Each row has a hidden stage along a path, written after it and counted from one end. A new block has a new path.
[ -86 -117 -378  -75  -78  -43  109 -109  -76 -278 -243   83  -32   70
  -68   11 -105  368 -242  241  116  386  -80  109 -234  -60  205  376
 -284   45  325   15  239  -52  118 -129  -26 -145   33  -71  289  -66
 -374 -256 -108  367  174   16 -238]
14
[ 105   -5  -15  212 -223   74  215 -229 -126 -188 -158  -56  131   63
    6 -231   14  -40 -279  133 -291   30  -64   18  189  -13   53  240
 -306    9   22  150  -53  112 -177 -265   54   36 -264 -212  190  151
  189   64 -291    2  455  -89   63]
14
[ -55 -223   33   40 -399  308  150 -479  300 -584   -4 -361  103  -87
  160 -123  167   27 -518  145 -265  142  -90 -188  106 -154  125   59
  -79  140  234 -185 -388 -138  -88 -162  122 -143 -203 -435  369  483
  -61 -197 -471  616  304 -279  226]
16
[ 294  291 -117  -34   60 -108  237  -23 -155 -104  -65  101  270  115
 -253 -304   10   30 -112  -52 -210  -85   24   -1 -110 -128 -199  180
 -305  232 -144  200 -173  363   90   70  -50  -99 -220   -6  116   27
   87  300   61 -155  238 -178  -62]
3
[  11  -22 -101 -107  -23  -75   29  -77  105 -381 -133  130 -103   -2
 -146   96  -50  252 -194  -62 -179  191 -193   48  -57  -41 -119  216
 -389  240  171 -104  161 -211  191 -108   67 -161 -202   97  201  -49
 -292  -74 -166  542  174  131  -80]
12
[ -11  -65  307   48  -32   14 -210   98 -157  241  -98 -129 -230  146
  178   36  -89   90  315  166    1 -164  -88 -101  341  342 -170 -244
  -89   66 -230  157  167 -114   32   47  193  108  -37  203 -100 -195
  243   58  -13 -302  164  263  111]
12
[ -70 -148  195  169  -29  -47  -12 -179  -11  229   -2 -172   78   71
  159  -72 -104  -55  -69   96  -84   63   66  -44  327  124  -17   60
    2   41  -94  149 -104  137 -239   83  126   82  -39 -249  222   68
  131   84  -42 -202  454    0   51]
10
[  -7  -31  -56  144  128 -104  202 -116 -243  151 -310  -92   51   54
   56   88 -224  152   -1  238  -55 -158  -76   62  212  147   92   -5
  -64   61 -218  152   42  309   30    3   78  -29   27   50   66 -207
  187   69  115 -243  195   -5   89]
3
[  80  -15  336   22 -245  256  -56 -239  275   29  360 -216  355  206
  188 -524  -88 -338   38 -121  189 -233  255 -276   12  -18  -73 -129
  303    0 -154  -35 -455  -33 -252  -41  121  208  -88 -124 -292  526
  159  248 -213 -364  227 -233   83]
23
[ -77  -94   48  -12   27  -79   81  -71  238 -177   12  161   22   43
 -116  125 -207   49 -100  -73  -54  169  -97   60  -39   16  -23  149
   -8  288  117 -121   68 -146  121   17   80   37  -50   32  113  -77
 -322 -115   58  418  142   50  -86]
10
[  43  -32   98 -204 -242  148    2 -115  210 -327  155  -38   -9  118
   33 -212   65   29  -37   14    0  142   19 -210 -129  -56  -85  -22
  -90  218  153  -77 -178 -228   83   62   81   -3 -128 -124   70  201
 -132 -116 -181  277  160  -78  -42]
15
[ -70  -12  -70   22  143  -60  -86  123  -61  128 -172   63  -46  110
  -56   81 -155  245   25  155   84  127 -122  136  -59  182  -24  162
 -103  229   62  110  227   46  156   49   38   38  136  175   90 -295
 -175  -51   78  116  154  132 -154]
12
[ 255  241 -266  -84  -33   89 -160  -17 -199  -91 -118  116   76   92
 -201 -207 -108  309  -56  -32  241   84   -8  254 -271  -85 -120  344
 -273  -53  105  116  224  133  189 -344 -107 -171   18  260   10  -15
 -311  267 -105 -106 -100    7 -138]
23
[  19   85  -41   10  114 -101  -65   68   53  138  173  159   93  118
 -130   46  -66    7   35  -38   98  215   73   95 -164   26 -163   67
  148  255   32   95  -49   57  180  216   14 -116  103  -66   65 -113
 -343  -29  210    3    3  -79  -65]
8
[-207 -167 -131   12  128   29  114  -70  153   43 -146   92  191  183
   11    7 -556  129   42  122  462 -134  -35  184 -280  110  349  167
  361   58   26 -169  184  -29   97 -181   30  219  273  363 -381 -119
 -308  -70  114   90 -111   14 -202]
22
[  82    9  -23  115   55  -63   53  -56 -136  262  -36  -48  144  146
   -9 -166  -82   19   -5  182   85  139  136   13    5   77  -11  120
   45   45  -34  224  -51  374  -88  153  -16   -3  121 -228  174  -74
   49   37  101 -307  283 -160  -64]
3
[  25 -331  301  256 -155  -90  -46   -7  -10   73 -189  -37  -36  149
 -106 -123 -233   13    1  186  -47   75  -50   51  326  209   75  255
  -54 -148  -11   80  437   34 -285 -139   57  277 -145   -1  180  -39
   47   31   11   10  288  168 -106]
10
[ -41   55   37 -189  154  -80  -40  -56   39   49   33  182 -276  -17
   70  470 -272  207  278  -79  168  139  -68   54   41  122 -163 -244
   54  304  -25  -78   58 -134  432  141  144 -156  176  156   38 -399
 -314 -151  288   38 -134  152   89]
5
[ -25   16    3 -215   42   78 -196  -51 -103  193   17  -13 -236  147
  193   60 -139  202  278  137  278   19   34   96 -105  156  -46 -127
  141   72   16   20   45  -82  201   59   56 -115  216   99 -216 -212
 -141  -52  -40 -129 -150   74   31]
18
[ -38 -103   51  -37 -130   11   72 -164  113 -215  -14   71  -88   66
   49    7 -100   50  -74   10  -82  180  -59  -50   42   31  -10   94
 -172  139  142  -67   41 -213   14  -89  113   13 -126  -91   98   12
 -114 -148 -182  264  285   66  -33]
13
[ -30  -31  -45 -130   67   39  -51  -80   72   -7  -68   66    6  139
   10  -38 -324  169   98    6  280  -99  -27  133 -192   67   57   89
  110   61   11 -122  133  -82  136 -144   33   17  107  298 -288  -76
 -227   58  -47   66 -108   67  -93]
21
[  49 -194  292  130 -198  260 -239 -392  110   -2  -73 -434    2  -26
  255 -178  -67   55 -177   38  -25 -145  -10  -24  364   89  -54   30
  -10 -160  -50  -79  -90   38 -278 -315  127  -14  -76  -88   79  321
  168  252 -464  -22  256  -20  250]
24
[ 100  -34 -200  -60 -168   44  -16 -113 -102 -169  -91 -119   91  137
  -58 -372  145  199 -260  216  -20  233   51   -4 -184  -93   19  339
 -268  -22  201  132  -10  123  -93  -28  -64 -163 -101 -243  246  202
  -92    6 -287  140  265 -141 -151]
16
[ -77 -234   -2   67  -90  -88   18   13  156  -63  118  163  -23  157
 -109  125 -210    2   95  121  285  303   77  -27 -156   68   87    0
  317   14  136  -85  211 -180  126   92   55  -42  109  -93   -2  -57
 -437 -362  229  139 -139  -47  -88]
6
[ -35 -175  151  -14  -95  131   64 -184   59 -141 -225  -56 -123   59
   71   76 -327  141   49  143   46 -197 -173  129  122  141  164    8
   91   42  -24 -158  180 -101   72 -263   92  137   -7  245 -163 -116
  -29  -11  -87  218  -75  100   86]
19
[-126 -114   33 -157  291 -200 -135   28   47  245  -39   71 -263  105
   88  302 -243  227  275   58  203   84  -17   20  -48  227 -119 -162
  140  189  -46  -89  165  -70  229  287  115 -162  221  135 -124 -369
 -202 -166  143   62  -42  162  -26]
4
[ -18    6  -94   51  146  -61  -74 -199  -81   86  -83   66 -319  -84
  117  481  -76  203    5   34  -55  250 -100  187  124  135 -159  -94
  -28  138   72  -32   85  -17  264  -21  106 -400  142 -121  131 -337
 -223 -209  -72  147    0   46  250]
4
[ -16    7   82  -89  -39   13  -28   43   12   71   75  -68   87  226
   83 -278  -10    8   92  107   70  -23   72 -186  -69   97  -75  -35
  -45  180  -61  121 -136  -28  -19  197   92   91  -30  -18  -73   69
   84   26  -54 -146  283   -9 -112]
14
[ -21   72  187  -39    8   36 -193  -52  -62  247  142  -74 -145   65
  243   97    6   25  195    5   18   87   46  -95  223  176 -256 -228
  -38  206  -98  162 -165  -68   91  174  177  -66   57  -95   85 -106
   40   19   -3 -283  237   92  139]
11
[ -87 -105   25  -56   78  -30  115  -90  236  -43   62   45   48   93
    3   93 -188   27   17   60  122  137   21  -75 -149   52   34  -59
  236  281   75 -121 -100   -2  152  212   72   -8  154  -88   15  -93
 -228 -232  130  240   68 -126  -39]
3
[  -5   55 -390 -196   67 -155  228   89  -21 -207  -10  376   43  194
 -236   93 -229  216  106  123  339  293   44   55 -538  -84  113  109
   85  183  183  -27  170  -70  424  124  -58 -164  154   87  -71 -226
 -552 -338  336  158 -245  -95 -265]
2
[  37  -42  253 -144  -86  -11  172 -204   37 -126    7  -95  -40  106
  142  -60  -88  -45  140   43 -182 -232   12 -223  202   38  -81 -257
   -3  165 -208  -37 -229  -82   27  130  156    3 -209  -51  -88   79
  209   46  -26  -61  127  -18  171]
0
[ 123   44  -13   33  169 -169  109   15 -135  103 -198  246 -114  104
 -159  121 -279  125  132   40  -23   32  -84  210    6  138  -64  131
  -87  114  -42   46  301  158  143  -50   -3  -13   20  162  -48 -394
  -73   20  131   -7   47   93  -55]
3
[ 155 -124   48    3   -1 -194   18 -190  104 -215 -165  -47   91  -33
 -265 -159  -52  190 -372  -97 -299  193  -59   77  147 -123 -149  467
 -415   74   83  -14  124  219 -175  -22  -26 -108 -297 -142  529  139
 -134  251 -123  388  406   13 -128]
7
[  45   71 -519  113   74   60 -152  -59 -133 -116 -204  -41  185   75
 -166 -126   19  347 -362  151  180  109  -65  303 -412  -76   28  405
  -99  -83  177   31  174  124  147 -312 -102 -429   94  120  -58  105
 -413   54 -313  220 -131 -143  -65]
23
[ -78 -187   -2   49   28   31  -14 -129 -102   28 -295  -36 -224   94
   98  140 -254  211   49  252   27 -133 -170  242   67  216  157   54
   87  -46   -4  -90  300  -70   61 -228   64  -50   55  193 -244 -233
  -35  -84 -188  189 -101  128   97]
18
[  20  -43 -114   93  -23 -174  203   -9  -46 -127 -106   74  284  125
 -229 -152 -162   64 -177   71  -44   22   -8   31  -31  -69   65  277
 -129   89  -72  117   64  129  -14   10   12   22 -184   29  172   92
 -151  105  174    6  179  -43 -162]
9
[-113 -130 -159  178   10  -16  162   42 -132  -38 -239 -243  198  125
    7   21  -74  182  -50  424  109 -200  -73 -148  -10  130  177 -169
  152   78 -217  108  -35  152  165  133  103 -110   67   96  -11   16
   40 -139  193 -111  -59 -140   93]
3
[  82   42  213  -68  -35   82 -224    6   66  143   76   39 -147   65
   28  -24  -51  100   94  -18   46  325   -3   32   86  136 -214  114
 -145  249  172  119   69   26   42   72   43  133  114  -89  303 -194
 -130    7   -9   45  323   97 -103]
12
[  33  -91  199  -39  -94 -108  132 -196  199 -245   86   78   24   12
  -73   61 -168  -56  -56 -174 -172   20  -27  -77  183  -54 -120    1
  -73  175  -71 -119  -68 -149   30   14  139  -20 -273  -45  132  112
 -139   46   50  195  150   37   69]
8
[ -20 -106  379   68 -176   21    3 -180   22   75   90 -191    2   85
  243  -93  -68 -141  104   11 -135 -129   53 -257  449  137 -124 -221
  -56   66 -241   98 -208  -90 -176   72  238  132 -212 -135   71  167
  292  117  -59 -317  398   76  174]
11
[ 141   55  -16  -14    5  -52  -59    7  -43   -5   17   50  -46   79
 -108   11   -1  122   42   43   38  173   22   -9  -50   37 -190    4
  -67  121   17   82   53   85  166  100   21 -183    8  -58  147  -93
 -163  -32   75  -16   28  -50   12]
4
[  82   45  -24  147  169 -186   46   -1  -56   68 -143   -6  211   60
 -218 -103  -61   75 -216   -8 -252  -72  -77  151   77   16 -143  275
 -169  189 -143  138   15  288  -36   64    6  -84 -164   42  162  -18
  -16  282   26   70  251  -24  -33]
8
[ 164   -6  -45 -118    6  -65   22   -8  -27 -184 -182   18  -35   88
 -214 -112  -18  261  -75  119  -90  129  -69   33 -115  -21  -98  211
 -228  143  102   25  167  140  117   50  -58 -114  -78   12  225  -89
 -143   19  -14  286   75  -29 -119]
1
[  -9  -52  157 -121  -31   -5   42  -15  242    3  121   70  161  200
  -40 -321 -148  -49  -10  -29   73  185   89 -115 -136   20  -21  224
  -41  278  140   21  -85   20 -113  174   23  301    2 -101  107   46
  -85    8   -3  129  451  -31 -303]
13
[   3 -286  481  -11  -83   35   47 -121  353  -19   39 -209   72  143
   43 -226 -167 -118   55   84  -57  -97   35 -275  178  140  -10  -85
  201  181  -69 -130 -108   53 -204  225  111  305  -54 -116   52  120
  178   -5   -3  176  318  -76  -19]
2
[ -33 -120  210   25  -49   14  -76   -7  197  -66   15 -142   88   90
  -16 -138  -16   33  -94   38 -100   21  -55 -145  105   91 -113   45
  -71  241  -16    6  -63  -43  -49  130  114  102 -107  -15  164  110
  -13   42  -66  207  316   21  -47]
11
[ 183 -108  547 -133 -141  157 -265  -33  151  160   74  -42 -253  186
   51 -273 -127  -44  275    7    5   12   18   13  152  228 -180   40
   50   84   70  -31  159  -28 -164    1   26  321   -9   11  -67 -120
  133  134 -185   64  192  121  -52]
17
[ -71  -11  -30 -213  -35   26 -101  -16  -27 -122  -41   49 -286   79
  130  182  -63  257  167   86   98  116 -104  -57  -40  124  -98 -146
 -156  197   71  -33  100 -308  300   29  141 -141   21  138  -36 -185
 -184 -197  -69  151   -2  179   16]
14
[-132 -105 -140  186  124 -132  267 -341  -14 -121 -240  -89   67 -129
   68  345 -192  131 -316   46 -257  -53 -165  119  272    3   78   38
  -81  160 -124  -60 -118  116   75  -83  156 -261  -97  -81  210  -41
  -55  -19  -30  206  205  -39  241]
6
[ -13  -79  -82  218   15  -48  184   38  114 -215 -126   31  237   56
 -269   72 -145   62 -199  125  -47  -39 -149   60  -84   23   71   95
  125  222  -49  -33   72   78  192   -8   37  -37  -45  127   71  -14
 -245  -87  204  306  -72 -128   15]
6
[ -33 -153   80   93  -29  -75   29  -36  185 -210  -66  -31  101   39
 -166   21  -92   79 -191   21 -144   36 -124   -2   65   21  -43  137
  -41  194    0  -68   69  -59   41   21   80  -24 -159   43  177   74
 -202  -10   22  384  119   10  -14]
9
[ 198  -71  369   -1 -134   24 -223  -23 -158    2 -241 -145 -338   88
   44 -146   20  161  123   80 -297 -144 -174  -24  420  248 -270   20
 -452  -33 -119   87  307  -65 -126 -170  118   56 -308  157   52 -103
  352  233 -350   -2  310  305  100]
14
[  63  -36  140   32   42 -116  -98   94    2   60   19 -109   64  130
  -92  -78   -5   55   82   48  -30 -140   -1 -135   81  108 -217 -127
   16  125 -241   75  -11   44   77  225  104 -114 -124  103  -11   49
   15  129  117 -107   20   12   56]
6
[  37  -49 -211  -62   30 -143   98  -75   92 -304  -88  213  -44    0
 -242  196 -151  240 -147  -19   28  307  -90  115 -186  -82  -32  203
 -129  162  188 -114  205  -55  271  -27   -2 -245  -29   13  225 -125
 -483 -184   97  440  -52  -11  -92]
5

Each row has a hidden stage along a path, written after it and counted from one end. A new block has a new path.
[-330  -43  127  241 -157 -137  -70  -10   60  -14  302   -9 -358  -90
   -7   24   32  353  110 -263   56   -3 -232  -14    9   92  -26  -60
   78 -232  193  -61 -145  -21 -244   76 -189 -260  458  112  -10   39
    3   43 -186  -32 -335   76 -390]
9
[-477    2 -117  175  137   74 -110 -185  -25  270  287  -51 -233   19
  -90   -2  -45  194  -69  -49   89  188  -49  128   62   -7   66   40
 -153   49 -123   69  -94   14  104 -271 -235  -24  291 -101  -77  -90
   45   56  -77  128   78  -31 -293]
27
[  60  -83   60  -51  -43   73  311  152   70  -76  171  -71  236 -216
  111 -164  -20 -426  -50   96   26   78   51 -218 -391 -244   54  241
   86 -265   74 -118 -116   59   82 -116  140  148 -255 -177    5 -105
 -197  -43  221  -84    2  -34  307]
19
[ 230  149  -97 -176  230  -14  150 -122 -118  -60   23  149  254   -8
 -131   19  -92 -132   83  160 -115   52  270  -18   87 -124 -202 -144
 -180  193 -145  100 -153   89  -99   23  196    6 -340 -173   50    4
 -195   42  164   62  171  276  -49]
33
[ 172   36  106 -166   71   52  182 -103 -222 -190  -76   50  219    7
  -21  -88   -7   35   99  143  -30 -185 -116 -275  195  214 -126  -71
 -139  -67   93   83 -145  -87 -210  195  192    7 -140  122 -317  361
    4  138  -37    3  -32  -83  -22]
32
[ 183  -32  230 -197  -16  139  209 -125 -197 -144  111   97   50  140
  -23  -23   -4 -108   48   -2  -27  -94  195   -8  -90 -301 -199  -19
  112 -127  -65   95 -229  -30  -43  101  -33  -87  165  -30 -195  -31
  -68  171 -146  385 -179  -62 -321]
11
[ 192   93   96 -220  152  131  277  -83  -95  -32  150   92  203   62
    7 -103  -81 -140  -50   92 -110   19  172  -18  116 -206 -244 -144
  -33  101 -121   96 -328    0  -70   28  217 -142 -179  -75 -126  -88
 -170   75   40  257  108  149 -162]
10
[-449  -33  -95  224   27  -72  -94  -87  118  326  388 -153 -233  -87
  -15  106 -175  133 -183  -95   42  220 -146  137 -146  102   44  173
 -249  102  -50  -55  -88   -2  178 -331 -143  -69  424 -120   75  -98
   15  -74 -131  -56   97 -149 -264]
16
[-147 -148   -2  232 -193 -186 -226 -137  -75  176   91   -1 -286 -257
  -89  175  -75  194  -12 -261   77 -139   15  134 -327  -56  -47  150
 -143 -104   55  -82  107   28   17    6 -260 -118  445  -21  164   36
  124  -38 -199  -57 -202 -118    4]
11
[  66  -84   -3   54  -91   81  149  -78 -281  -53 -209  115  218 -225
  -86  -72  -19  -52  138  163  112 -220   -7 -178   -7   68 -112  156
 -116 -218  105  -15    9  -94 -232  161   29  252 -133   76 -261  356
   22   98  -24  -21  -70 -178  377]
28
[-314 -104  161   65 -115  159   -9 -131   90   90  212   56  -28 -118
    5 -115   43   63  -39 -239  -34   26  -49   -2   15 -287   61  -76
   31 -150  202  -42 -170   54  -64  -76 -188 -218  -22  110   59  -93
    2   91   18  179 -199  126   32]
30
[ 259   32 -215 -151  162  -41  201  -39 -240  -41  -31   46   82 -249
 -228  -34  -75 -225    6   77   34  -93  276   -8 -226  -28 -230  -52
  -76  -61 -308   58  -79  108   75    6  153   23 -159 -297  -39 -109
 -111   43  109   96  165  111  -74]
26
[  61  124  -67  -75  203   14   40  -68 -223   -5   36  163   71  -21
  -92   63 -107 -131   60  106  -24   41  256   31  114    0 -253  -60
 -199  308 -214  152  -27  -29 -118  101  264  -85 -150 -232  -50  -69
 -133   95  -25  145  226   56    9]
1
[ 217  -76  208    9 -129 -160 -115 -178 -225  -95 -105  -15 -205   32
  319 -170   91  182  -22 -207  121 -250   44  -40 -182 -309  172  127
  116 -318  289  -16  102  -72  -73  290 -149   94  113   96  -58  186
  100  -67  -65 -128 -361   44  436]
3
[ 184  -99   -1  -67  -54   -3   50 -308 -222   86  -79   88   29  -76
  -13  -63  -39   -1  -63  -89   28 -161  197  142 -199 -403  -87   -8
  -30 -206   44   -7  -52   41   48  -28 -233  154   33   11   99   52
   -9   26   27  199 -155  110  131]
26
[-256   14  218  161 -130  -86   -3 -113  121    0  310   55 -219   19
  114  -41   12  367   53 -272  -48   21 -227   23  203  -69  -71 -212
   48 -110  324  -60 -260  -36 -320   89 -131 -308  249  241   81   62
  -64   15 -105   32 -328  260 -292]
7
[-282   26  194   63 -119   48  264 -117  286   94  433  -67  -35  -11
  142 -130 -119   84 -193 -276  -82  163 -142  119   56 -207  -20 -131
    7  -29  298 -158 -436    3  -68 -108  -49 -275   35  163  103 -128
 -138 -111  -30   90 -176  247 -224]
23
[ -10  -72 -245   47   -4 -134   16  -56 -233  247   22  -87 -186 -316
 -144  -76 -188   90 -211  -82  131  -72   45  172 -242  111  -87  121
  -81 -219 -224  -26  -82  -13  139 -102  -57   88  327 -203 -113  -83
   43  -14 -147   26   80  -60  -72]
17
[ -69   53  -36  -33  257    3  -94 -138 -136   99  192  -19 -129  109
   41  -32   17  101  -26   61   10   67   29  -31   65  -54  -22  -39
 -122  104 -181  163  -55   19   77 -112   -4  -64  128 -145  -77  -41
  -10   69   27   83  141   24 -196]
7
[ 336   18  105 -228   27  -11  376 -128 -142  -46   25  -99  248   12
  154 -116 -189 -114 -199  111  -48 -139  -78 -103  -54   78 -168   52
 -175  -36   84  -34 -265 -116   30   48  251   86  -49   69 -211  240
  -66  -63  -58   -9   49 -138   21]
17
[-303  -25  159  167 -185 -108  -10 -148  156   17  286  -44 -273  -89
   35  -17  -13  315  -26 -396   -1  -19 -181   70   -4  -39   40 -130
   -1 -151  320 -124 -199   20 -143   61 -209 -323  243  191   98   21
   27  -55 -131  -41 -355  189 -244]
29
[ 111 -120  197 -120 -135   85  161 -185  -35   95  115   30  127  -63
  110  -93 -106  -69 -188 -139  -87  -91   39   66 -145 -362 -113   -4
  -18 -143  155  -64 -234  -13   37  -58  -68  -75   51  100   66  -22
  -48   22  -41  232 -149   20   62]
14
[ 338 -105 -201 -114  125  -63  -52   -3 -395  -10 -199  120   70 -357
 -211  -11   31 -185  103  136   51 -252  227 -148 -285  -39 -223   25
  -70 -179 -324  120  156  104   30   43  104   83  -81 -282   -3   -1
  -17  161  136   68  145  -29  199]
8
[-439  -30  -27  143   86   63 -253 -166  -43  155  240   24 -224   50
 -142   86   26  190   69  -81   48  152   16   62   21  -75  104   53
 -112   37  -85  106    9   52   43 -180 -290  -78  307 -100  -27  -63
   76  148 -106  138  -42  -49 -293]
33
[ 133   24  -19  -70  -15   67  248  -66 -168   41   66   92  152 -114
 -230  172 -249 -301  -33   72    5   -9  399  177 -249 -129 -326  180
 -176  200 -261    8 -148  -15   43   41  131  -25   61 -248 -107 -109
  -95   13 -204  243  116 -181 -118]
16
[ 276  -51 -217 -153  131  -19   58  -56 -335  -45 -154  103   86 -315
 -281  -14   -2 -224   74   72   50 -188  303  -67 -278  -74 -195  -24
  -67 -145 -316   95   64  132   75   27   70   55 -163 -298  -18  -68
  -41  136  125  123  122   51   68]
29
[  77 -120  206  -59  -53  115  -39 -185 -197   -6  -45  140   90  -37
  108  -95   73   19   34  -36  -30 -196   -7 -123   38 -260  -85  -41
  -33 -115  158   64  -13  -41 -133   95  -47  -44  -49  141  -25  153
   29  152    8  184 -138  -32  263]
5
[ 239   12  -67  -76  124  -23  103 -137 -221   84  -93  116  256 -139
   19  -68  -92   11   -3  203  -63 -136  -20 -115  137   30 -241  -74
 -242   33  -12   58  -92  -40 -159   15  187  112 -196   31  -27  244
  -85   43  123  -13  166   65  236]
9
[ 236   40 -128 -141  223  -70   -2  -20 -303  -51  -33   60  -54 -133
  -81  -93   32  -37   42   65   33 -124  163  -99  -47    6 -158 -105
  -21  -58 -275  160   -3   53  -12   94  169  -58  -63 -240 -101  -62
  -51  111   82   66  143  118  -31]
5
[ -39   -2  158  -24   72   42  -36  -63 -249 -224  117  101 -176  193
  -17   32  145   44  260   45   83  -39   70 -140   -8  -95  -71   10
  122 -136  -59  173   10  -41 -151  140  -93  -28  280  -83 -210   58
  -29  237 -125  217 -202  -96 -343]
4
[  38 -141   42    5 -118   22  137  -11 -107   91   16  -55   87 -204
  135 -213  -59  -59 -141   16   74  -76  -83  -91 -206 -144   56  209
   46 -382  132  -87 -106  -54   11  -63  -37  215   41    8 -120   82
  -25   -2   27  -32  -92  -87  325]
15
[ 242   92 -175 -155  160  -44  291 -102 -141  102   84  -11  148 -105
  -95  -21 -240 -219 -172  108  -16   48  277  152 -171  -96 -238   24
 -172  119 -260   11 -219   35  136  -99  186   87  -95 -263  -15 -124
 -169  -78   33   99  245   90  -91]
20
[  26  106 -107 -138  255   53  126 -112 -143   21  152  -39  -38   26
 -108  -65  -54  -87  -72   35   30   59  217   39  -43  -64  -63  -45
  -91  100 -290  127 -160   64  152  -54   82  -82  -52 -256 -172 -158
  -45   26   18  141  180   72 -246]
28
[  19   34   58  -66   61  106  138 -160 -210 -132   86  113  -27  137
 -153   52   15  -86  164   46   68    5  294   55  -92 -255 -121   32
   48  -59 -139  108 -114   15  -45   65 -137   48  120 -143 -176  -28
  -69  143 -101  297 -134  -12 -321]
28
[ 188  140 -125 -161  240    1  151 -114 -151  -43   39  109  163  -23
 -159   16  -86 -141   56  127  -58   39  299    9   25 -101 -190 -112
 -161  174 -224  113 -135   87  -26   18  172  -23 -266 -231  -19  -60
 -152   39  117   92  186  211 -108]
31
[-211  -70  212    6   15  119    8  107   99 -128  252   68   86  -68
  191 -113  138 -231  103  -19  -56  127 -104 -313  -47 -213   79    4
   68  -93  209   18    9   39 -118  -51  126 -133 -246  -57  128 -110
 -175  140  222   14  -61   61  238]
1
[-146  -49  297  -61   27  118    7  -29  130 -102  287   52   96   45
  237  -50   95 -183   25  -86 -132   88 -102 -243   -2 -252   27  -73
  -38   73  251   23  -43   29  -59  -45  125 -254 -213   35  186  -72
 -136   98  159   73  -66   50  139]
1
[ -51  -41   26  -41   23    2  159   -5 -143  -70  226 -113 -173   62
  -40  -25  -31  -80  -14   17  125   60   52  -11 -301  -44   -5  189
  117 -264 -151   33 -135  -22  136  -86 -108   97  410 -206 -240  -84
  -46   85 -161  151 -114 -192 -441]
18
[-410   25    5  186  158  -18 -260 -144   20  174  305   18 -211   84
   53  119    2  162   36  -42   -3  184  -82    8  104    0   26    7
 -242  263   -7  104   64    2   -8 -168  -83 -149  204  -77  121  -30
   -5   54  -24    6   88  -29 -130]
3
[-218  -83   60  168 -179 -111  -64 -143  -23   -1  162    3 -309 -137
 -100   51   15  223   61 -322   86  -83  -17   97 -185  -85    1  -21
   39 -240  142  -74  -55   43  -78   64 -297 -171  350   47   64    0
   57   21 -165   44 -351   69 -247]
28
[  24  172 -101  -94  214   96  418   -1   12   90  221  -35  299  -24
  -16  -62 -259 -270 -148  255  -42  212  123   15   66   54 -200   73
 -241  280 -172    2 -337  -40   20 -128  360   65 -264 -196 -169  -58
 -229  -97   58   20  363   15  -46]
20
[-245   42  207   46  -99    6   55 -146   73  -85  280   71 -168   98
  -25  -35   14  282   86 -266  -44   58  -66   63  177 -128  -25 -205
  100 -131  231  -15 -306    0 -252  100 -184 -277  204  159  -35   -3
  -56   91 -152  168 -358  254 -453]
32
[ -36  119  -54  -21  161   99   68  -29 -198   21   47  210  109 -114
 -208   95 -123 -130   98   98  -31   18  261   33  190   70 -338  -79
 -230  377 -252  146  -84  -32 -199  143  301 -208 -171 -192 -121  -76
 -103  127  -91  204  258    9  -19]
3
[ 160   88   75 -138  114   22  276 -125 -169 -172   -5    7  208   50
   32  -89  -42   42   65  166  -26 -134 -150 -244  219  245 -152  -98
 -178   -8  105   58 -205 -100 -198  155  226   24 -153  126 -294  362
  -50   57   -2  -44   10  -38  -87]
29
[  41   89   -7  -80  125  117   93 -146 -179  -60   52  167  108   56
 -238  145  -71 -185  144   86   -3   40  431   89  -53 -226 -186   37
 -132  229 -236  126  -73   52  -32   77   21  -48  -91 -230 -102  -78
  -75  101  -72  252   62    1 -156]
31
[ 283  -37 -155  -27  121 -103  -33  -32 -347  -62 -228  221  204 -237
  -38  -27   37 -124  215  257   22 -149  105 -208  -46  -45 -197   -4
 -119 -128  -51   93  183   18 -225   72  145  289 -265 -142  103  202
 -153  139  247  -66  101  102  431]
3
[ -24  107 -158  -36  137  141  282  -41 -134  103  101   78  157 -163
 -274   46 -218 -271  -53  116   32   85  364  156  -48  -25 -281   72
 -202  273 -346   49 -211   15   28  -18  211  -50 -154 -286 -181 -177
 -115    3  -80  214  294  -35  -86]
24
[ 284   43   92 -197   98    6  273 -100 -190  -60    3  -25  213    8
  117 -140 -102   20  -88  153  -59 -163 -143 -188  147  164 -199  -62
 -158  -32   46   48 -254 -119 -110  103  275    6  -72  105 -272  282
  -48   28  -22    0   71  -63  -17]
11
[ 235  -63  -24  -11  -62 -133   15 -287 -185   92 -125   -1   -9 -102
  124 -117  -48   85 -114 -109   69 -184  132  102 -225 -329   50   75
  -70 -223  160  -68    9   20   50   44 -187  220  -38   36   96  153
   30 -127   70  -80 -163  144  386]
27
[-303  -61 -118  199  -19  -52 -192 -174 -127  173   91   25 -254 -156
 -185   84  -31  212   38 -147  111  -14   38  123  -95    8    7   64
 -139  -65  -65   20   51   35    4  -65 -269  -35  303  -80   -2    7
  104   59 -133   44  -81  -36 -123]
29
[ 213 -175   81   67 -219 -152 -182 -189 -331   17 -189   54 -248 -195
   10  -11   34  166   15 -243  150 -367  183   90 -360 -273   -7  163
   60 -345   70  -22  155  -13  -21  255 -273   39  317   13  -30  126
  184    5 -189   21 -342  -82  294]
8
[ 159  100  -28 -150  132   54  348 -163 -129   11   52   25  236  -25
  -17 -107 -155  -55  -92  129  -50  -40   10  -21  156   58 -243 -126
 -192   80  -21   23 -307  -52  -88    8  215   26 -192   29 -158  140
 -125   -5   29   98  141   87  -85]
25
[ 127   92   60  -99  113   58   97  -94 -221 -120   40  234   77   60
  -80   38  -21 -106  165   70  -36   -4  288   20  105 -204 -276 -118
  -24  138 -119  143  -99  -13 -220  166  134  -82 -106 -131  -42  -49
 -166  152  -25  267   12  141 -100]
3
[ 154  -52  -40   78  -93 -168  131 -145  -62  117  -15 -102   42 -125
  231 -141 -121   -8 -167   -5  102  -45   24   52 -309 -237  117  262
  -73 -253  221 -160  -29  -27   66  -44  -98  368  -15   -3   69  164
  -53 -229   90 -253 -103   46  470]
21
